Below are the code and all the weights of a small trained network. Each question names an input and a target symbol and asks about switching units off, where a switched-off unit gives its printed mean instead of its output.

import numpy as np


def w(rows, s, z=0):
    codes = np.array(rows[::2]) - 128.0
    scale = np.full(codes.shape[1], s)
    scale[-1] = z or s
    return codes * scale


def f(y):
    return np.maximum(y, 0)


def softmax(a):
    e = np.exp(a - a.max(-1, keepdims=True))
    return e / e.sum(-1, keepdims=True)


def log_softmax(a):
    a = a - a.max(-1, keepdims=True)
    return a - np.log(np.exp(a).sum(-1, keepdims=True))


def net(x, mask):
    ids = ['ΓΛδεζηθπτ'.index(c) for c in x.split()]
    T = len(ids)
    res = E[ids] + P[:T]
    u = 0
    for l in range(2):
        r = res
        for j in range(2):
            rows = slice(2 * j, 2 * j + 2)
            q, k, v = (r @ M[l][rows].T for M in (Q, K, V))
            z = softmax(np.where(np.tri(T) > 0, q @ k.T / 2**0.5, -1e9)) @ v
            o = O[l][rows]
            res = res + np.where(mask[u + j], z, o[:, -1]) @ o[:, :-1]
        u += 2
        y = f(res @ A[l][:, :-1].T + A[l][:, -1])
        res = res + np.where(mask[u : u + 8], y, B[l][:, -1]) @ B[l][:, :-1]
        u += 8
    return log_softmax(res[-1] @ U[:, :-1].T + U[:, -1])


Q, K, V, O, A, B = {}, {}, {}, {}, {}, {}
E = w([
[172,136,78,197],'Γ',
[52,50,218,82],'Λ',
[183,248,112,139],'δ',
[173,97,22,130],'ε',
[193,204,102,207],'ζ',
[100,115,63,217],'η',
[186,153,2,78],'θ',
[140,191,102,234],'π',
[140,48,57,193],'τ',
],0.012)
P = w([
[254,23,202,109],'0',
[58,121,54,173],'1',
[52,129,75,191],'2',
[51,129,86,206],'3',
[52,130,76,197],'4',
[52,128,79,191],'5',
[48,125,82,194],'6',
[72,132,64,168],'7',
[52,118,80,206],'8',
[57,130,79,199],'9',
[78,131,73,162],'10',
[78,153,77,171],'11',
[77,135,60,183],'12',
],0.0055)
Q[0] = w([
[3,1,229,37],'L0H0',
[144,147,209,53],'L0H0',
[232,182,41,185],'L0H1',
[101,146,154,24],'L0H1',
],0.0098)
K[0] = w([
[38,134,143,105],'L0H0',
[8,169,15,147],'L0H0',
[195,113,225,61],'L0H1',
[116,189,97,144],'L0H1',
],0.015)
V[0] = w([
[157,117,152,192],'L0H0',
[97,8,66,161],'L0H0',
[16,111,146,161],'L0H1',
[96,138,168,129],'L0H1',
],0.012)
O[0] = w([
[186,111,62,154,214],'L0H0',
[214,101,144,69,253],'L0H0',
[191,254,128,107,95],'L0H1',
[125,179,118,124,90],'L0H1',
],0.013,0.0063)
A[0] = w([
[157,170,255,103,131],'L0N0',
[160,79,182,214,95],'L0N1',
[87,179,68,119,180],'L0N2',
[156,50,176,106,84],'L0N3',
[156,119,160,134,152],'L0N4',
[112,87,44,58,240],'L0N5',
[180,144,53,137,252],'L0N6',
[176,83,122,90,160],'L0N7',
],0.0084,0.0032)
B[0] = w([
[26,6,89,58,142],'L0N0',
[169,133,121,146,174],'L0N1',
[162,94,63,209,162],'L0N2',
[155,85,103,50,185],'L0N3',
[117,158,160,109,147],'L0N4',
[129,141,178,217,219],'L0N5',
[219,166,142,254,248],'L0N6',
[131,185,215,108,207],'L0N7',
],0.0078,0.013)
Q[1] = w([
[254,97,137,131],'L1H0',
[108,144,96,184],'L1H0',
[210,111,161,172],'L1H1',
[91,115,9,200],'L1H1',
],0.0091)
K[1] = w([
[222,84,214,209],'L1H0',
[99,108,187,133],'L1H0',
[99,56,255,24],'L1H1',
[215,71,193,135],'L1H1',
],0.0093)
V[1] = w([
[155,96,97,90],'L1H0',
[112,246,163,115],'L1H0',
[96,131,73,186],'L1H1',
[63,80,91,92],'L1H1',
],0.012)
O[1] = w([
[144,95,77,114,158],'L1H0',
[197,169,168,137,5],'L1H0',
[110,39,171,206,63],'L1H1',
[2,143,187,138,112],'L1H1',
],0.0093,0.027)
A[1] = w([
[171,121,86,2,107],'L1N0',
[134,17,94,125,154],'L1N1',
[66,50,193,48,156],'L1N2',
[33,124,133,107,36],'L1N3',
[184,119,203,219,107],'L1N4',
[97,95,83,194,213],'L1N5',
[197,130,84,189,255],'L1N6',
[210,171,164,90,244],'L1N7',
],0.009,0.0038)
B[1] = w([
[79,224,90,198,225],'L1N0',
[64,236,83,52,231],'L1N1',
[152,29,68,169,171],'L1N2',
[255,117,122,167,167],'L1N3',
[64,75,222,205,152],'L1N4',
[179,143,208,97,213],'L1N5',
[121,86,209,54,255],'L1N6',
[103,145,100,222,206],'L1N7',
],0.008,0.024)
U = w([
[13,124,201,133,225],'Γ',
[160,95,226,145,243],'Λ',
[64,85,153,254,65],'δ',
[17,149,135,102,7],'ε',
[236,72,156,211,98],'ζ',
[161,115,182,58,245],'η',
[193,125,104,155,2],'θ',
[106,57,92,192,175],'π',
[85,128,161,182,89],'τ',
],0.0066,0.0037)

Each question gives the input, a string of symbols that net reads in full, and the target symbol t.
The units are the heads (2 rows each of Q, K, V and O) and the neurons (one row each of A and B). Each row of codes is followed by its name. A weight is (code - 128) times the scale printed after its matrix; where a second scale follows, it is the last column's (O, A, B and U).
mask holds one flag per unit, layer by layer, with each layer's heads first. A switched-off unit (its flag False) gives its mean, the last column of its rows in O or B, instead of its output. The means were averaged over made-up inputs and are rounded, as every weight is.
A unit's drop is (log p(t) with every unit on - log p(t) with that unit switched off) / (log p(t) with every unit on - log p(t) with every unit switched off).
The circuit of an input: a set's keep is (log p(t) with only the set's units on - log p(t) with every unit switched off) / (log p(t) with every unit on - log p(t) with every unit switched off). Starting from the 12 units with the biggest drops (on a tie, the unit counted first), units are removed one at a time, each time the one whose removal leaves the highest keep (on an exact tie, the one counted first), for as long as the keep stays at least 0.8.
units of the circuit, in order: the units of the circuit, biggest drop first
k most important neurons: the k neurons with the biggest drops, biggest first
heads that matter: for each layer, one digit per head in row order, 1 if its drop is at least 0.15 and else 0, layers parted by /
input η τ τ θ η π δ ε τ δ, target ζ: most important neuron -> L1N1
input θ θ ζ θ η τ θ, target π: heads that matter -> 11 / 01
input ζ τ π τ Γ τ τ τ η Γ π Γ, target Γ: heads that matter -> 11 / 01
input τ θ θ δ π ζ, target θ: heads that matter -> 11 / 01
input η Γ ε, target ζ: heads that matter -> 10 / 11
input ε δ π Γ ε, target ε: units of the circuit, in order -> L0H1; L1N1; L1H0
input ζ Γ τ τ, target Γ: heads that matter -> 11 / 01
input δ η θ Γ θ ε π ζ θ θ, target δ: units of the circuit, in order -> L0H0; L1H1; L0H1
input τ ζ η, target θ: units of the circuit, in order -> L0H0; L1H1; L0N7; L1N0
input τ τ η Γ Λ ζ ε ε Λ, target θ: units of the circuit, in order -> L0H1; L1H1
input θ η η π, target π: units of the circuit, in order -> L0H1; L1N2; L0N6; L1H0
input τ τ η ε θ, target θ: units of the circuit, in order -> L0H0; L1H1; L1N0
input θ τ θ ε τ θ η η, target π: 4 most important neurons -> L1N2; L0N6; L1N3; L1N6
input τ θ η τ η τ Λ, target π: 3 most important neurons -> L1N2; L0N0; L1N1
input η ε Γ Γ τ ζ, target ζ: units of the circuit, in order -> L1H1
input Γ δ τ π ε π Γ δ τ η, target η: heads that matter -> 01 / 01
input ε Γ ε ζ τ τ τ, target ε: 2 most important neurons -> L0N3; L1N1
input τ ε π ε δ Γ Γ, target θ: 3 most important neurons -> L0N7; L0N3; L1N0
input Γ θ ζ τ ε τ ζ τ τ τ δ, target η: 2 most important neurons -> L1N7; L1N0
input θ π θ ε ε Γ, target π: 4 most important neurons -> L1N2; L0N6; L1N3; L1N6
input η π τ, target ζ: 3 most important neurons -> L0N7; L1N7; L0N6
input ε θ π Γ δ, target ε: 2 most important neurons -> L0N3; L1N1
